Below is a small trained network, with its code and all its weights. Each question gives an input and a class and asks what happens when units are switched off, that is, made to give their printed mean instead of their output.

import numpy as np


def w(rows, s, z=0):
    codes = np.array(rows[::2]) - 128.0
    scale = np.full(codes.shape[1], s)
    scale[-1] = z or s
    return codes * scale


def f(y):
    return np.maximum(y, 0)


def log_softmax(a):
    a = a - a.max(-1, keepdims=True)
    return a - np.log(np.exp(a).sum(-1, keepdims=True))


def net(x, mask):
    res = np.array(x, float).reshape(1, 8) / 4 @ E
    y = f(res @ A[0][:, :-1].T + A[0][:, -1])
    res = res + np.where(mask, y, B[0][:, -1]) @ B[0][:, :-1]
    return log_softmax(res[-1] @ U[:, :-1].T + U[:, -1])


A, B = {}, {}
E = w([
[250,254,62,204,194],'x0',
[127,124,124,126,125],'x1',
[119,188,214,190,87],'x2',
[128,128,128,127,130],'x3',
[158,119,169,151,179],'x4',
[126,130,122,127,122],'x5',
[204,197,180,43,140],'x6',
[244,52,113,139,32],'x7',
],0.0069)
A[0] = w([
[84,130,110,229,88,142],'N0',
[176,163,191,47,95,150],'N1',
[105,127,156,119,208,132],'N2',
[105,148,239,149,63,160],'N3',
[81,138,164,119,194,55],'N4',
[44,231,133,138,79,202],'N5',
[168,191,101,32,148,180],'N6',
[180,59,179,141,58,53],'N7',
[142,197,82,135,140,18],'N8',
[191,110,143,122,35,148],'N9',
[136,33,91,7,161,212],'N10',
[113,158,171,170,108,254],'N11',
[231,61,122,147,73,15],'N12',
[151,103,117,108,104,64],'N13',
[176,160,100,139,137,68],'N14',
[135,158,144,36,138,209],'N15',
[209,190,56,195,142,57],'N16',
[140,79,98,86,237,214],'N17',
[145,101,122,188,64,139],'N18',
[91,88,126,196,170,185],'N19',
[112,98,77,133,158,195],'N20',
[121,120,55,92,117,207],'N21',
[106,96,183,127,122,33],'N22',
[83,149,121,125,151,42],'N23',
[57,210,134,94,157,77],'N24',
[112,48,182,40,63,48],'N25',
[95,109,67,170,110,168],'N26',
[86,158,107,103,182,38],'N27',
[102,94,185,47,93,43],'N28',
[162,177,75,136,133,214],'N29',
[82,69,155,63,150,26],'N30',
[173,125,97,143,82,32],'N31',
[217,59,146,156,136,97],'N32',
[155,160,81,178,128,18],'N33',
],0.011,0.0053)
B[0] = w([
[186,89,190,96,177,190],'N0',
[178,25,192,97,189,202],'N1',
[127,164,79,58,91,181],'N2',
[105,172,154,216,85,207],'N3',
[118,176,60,42,140,170],'N4',
[148,175,152,61,85,208],'N5',
[159,57,167,156,139,213],'N6',
[62,217,116,42,178,191],'N7',
[25,99,123,162,255,160],'N8',
[182,160,119,43,130,210],'N9',
[135,194,163,195,84,255],'N10',
[218,181,160,139,61,206],'N11',
[91,171,73,42,165,202],'N12',
[68,166,77,74,164,145],'N13',
[83,122,140,158,144,167],'N14',
[183,44,155,108,113,206],'N15',
[72,114,105,213,132,223],'N16',
[147,205,160,127,15,217],'N17',
[182,140,128,96,138,190],'N18',
[218,70,164,82,152,194],'N19',
[204,93,184,121,78,188],'N20',
[188,187,186,152,82,193],'N21',
[70,158,56,205,187,153],'N22',
[112,152,94,54,203,146],'N23',
[130,115,90,37,149,190],'N24',
[104,155,129,212,212,216],'N25',
[176,51,195,82,172,187],'N26',
[109,159,76,52,178,160],'N27',
[95,99,148,207,191,187],'N28',
[106,120,146,215,95,212],'N29',
[70,134,125,202,174,186],'N30',
[36,168,85,69,219,157],'N31',
[131,175,64,63,102,193],'N32',
[66,115,117,210,227,159],'N33',
],0.0067,0.0097)
U = w([
[23,95,116,178,184,28],'0',
[84,151,72,30,139,24],'1',
[181,5,184,96,142,82],'2',
[145,112,155,127,86,253],'3',
[142,125,150,130,70,233],'4',
[144,145,159,145,44,152],'5',
[137,100,154,123,91,190],'6',
[133,109,144,128,74,191],'7',
],0.011,0.0049)

Each question gives the input, the list of numbers given to net, and the class t.
The units are the neurons (one row each of A and B). Each row of codes is followed by its name. A weight is (code - 128) times the scale printed after its matrix; where a second scale follows, it is the last column's (A, B and U).
mask holds one flag per neuron, in row order. A switched-off neuron (its flag False) gives its mean, the last column of its row in B, instead of its output. The means were averaged over made-up inputs and are rounded, as every weight is.
A unit's drop is (log p(t) with every unit on - log p(t) with that unit switched off) / (log p(t) with every unit on - log p(t) with every unit switched off).
The circuit of an input: a set's keep is (log p(t) with only the set's units on - log p(t) with every unit switched off) / (log p(t) with every unit on - log p(t) with every unit switched off). Starting from the 12 units with the biggest drops (on a tie, the unit counted first), units are removed one at a time, each time the one whose removal leaves the highest keep (on an exact tie, the one counted first), for as long as the keep stays at least 0.8.
circuit, biggest first: the units of the circuit, biggest drop first
unit that matters most: the unit with the biggest drop
k most important neurons: the k neurons with the biggest drops, biggest first
input [8,2,-3,2,-3,0,3,-8], class 0: circuit, biggest first	N8
input [-2,3,7,-6,-3,-4,-7,7], class 1: circuit, biggest first	N7; N12; N9
input [-8,-3,8,8,7,-7,2,-7], class 0: 4 most important neurons	N22; N28; N3; N30
input [-1,-5,-5,3,1,0,-6,0], class 2: 2 most important neurons	N26; N19
input [-7,1,2,3,1,-1,4,-6], class 0: circuit, biggest first	N28; N30
input [-2,3,-8,0,2,4,-5,6], class 5: 2 most important neurons	N10; N21
input [-4,0,2,-2,-8,2,-8,-3], class 2: circuit, biggest first	N26; N0
input [0,1,-6,4,8,-1,1,-8], class 1: 2 most important neurons	N4; N27
input [2,1,5,6,1,-6,-6,2], class 2: circuit, biggest first	N0; N10
input [6,-7,-8,-2,2,-6,-4,3], class 5: circuit, biggest first	N17; N21
input [4,-2,-7,-4,-3,6,-7,-6], class 2: circuit, biggest first	N26; N19
input [8,2,7,-2,-1,4,1,-6], class 0: 3 most important neurons	N8; N16; N33
input [-2,1,-7,-4,8,-2,4,8], class 1: 3 most important neurons	N12; N7; N32
input [4,-6,-7,-6,-6,5,6,-4], class 5: unit that matters most	N17
input [6,-4,0,1,-6,-6,3,7], class 1: circuit, biggest first	N12; N31
input [8,5,1,7,-8,1,-3,7], class 0: circuit, biggest first	N16; N33
input [-7,-1,-8,-7,1,3,-5,-4], class 5: 2 most important neurons	N17; N10
input [-7,4,-5,-6,-7,-2,-7,8], class 1: 2 most important neurons	N7; N12
input [5,3,-8,0,0,-7,-5,3], class 5: 3 most important neurons	N17; N21; N1
input [-5,-3,-7,2,5,-7,-3,0], class 5: circuit, biggest first	N10; N17
input [-1,8,-4,2,-7,3,8,8], class 1: circuit, biggest first	N12
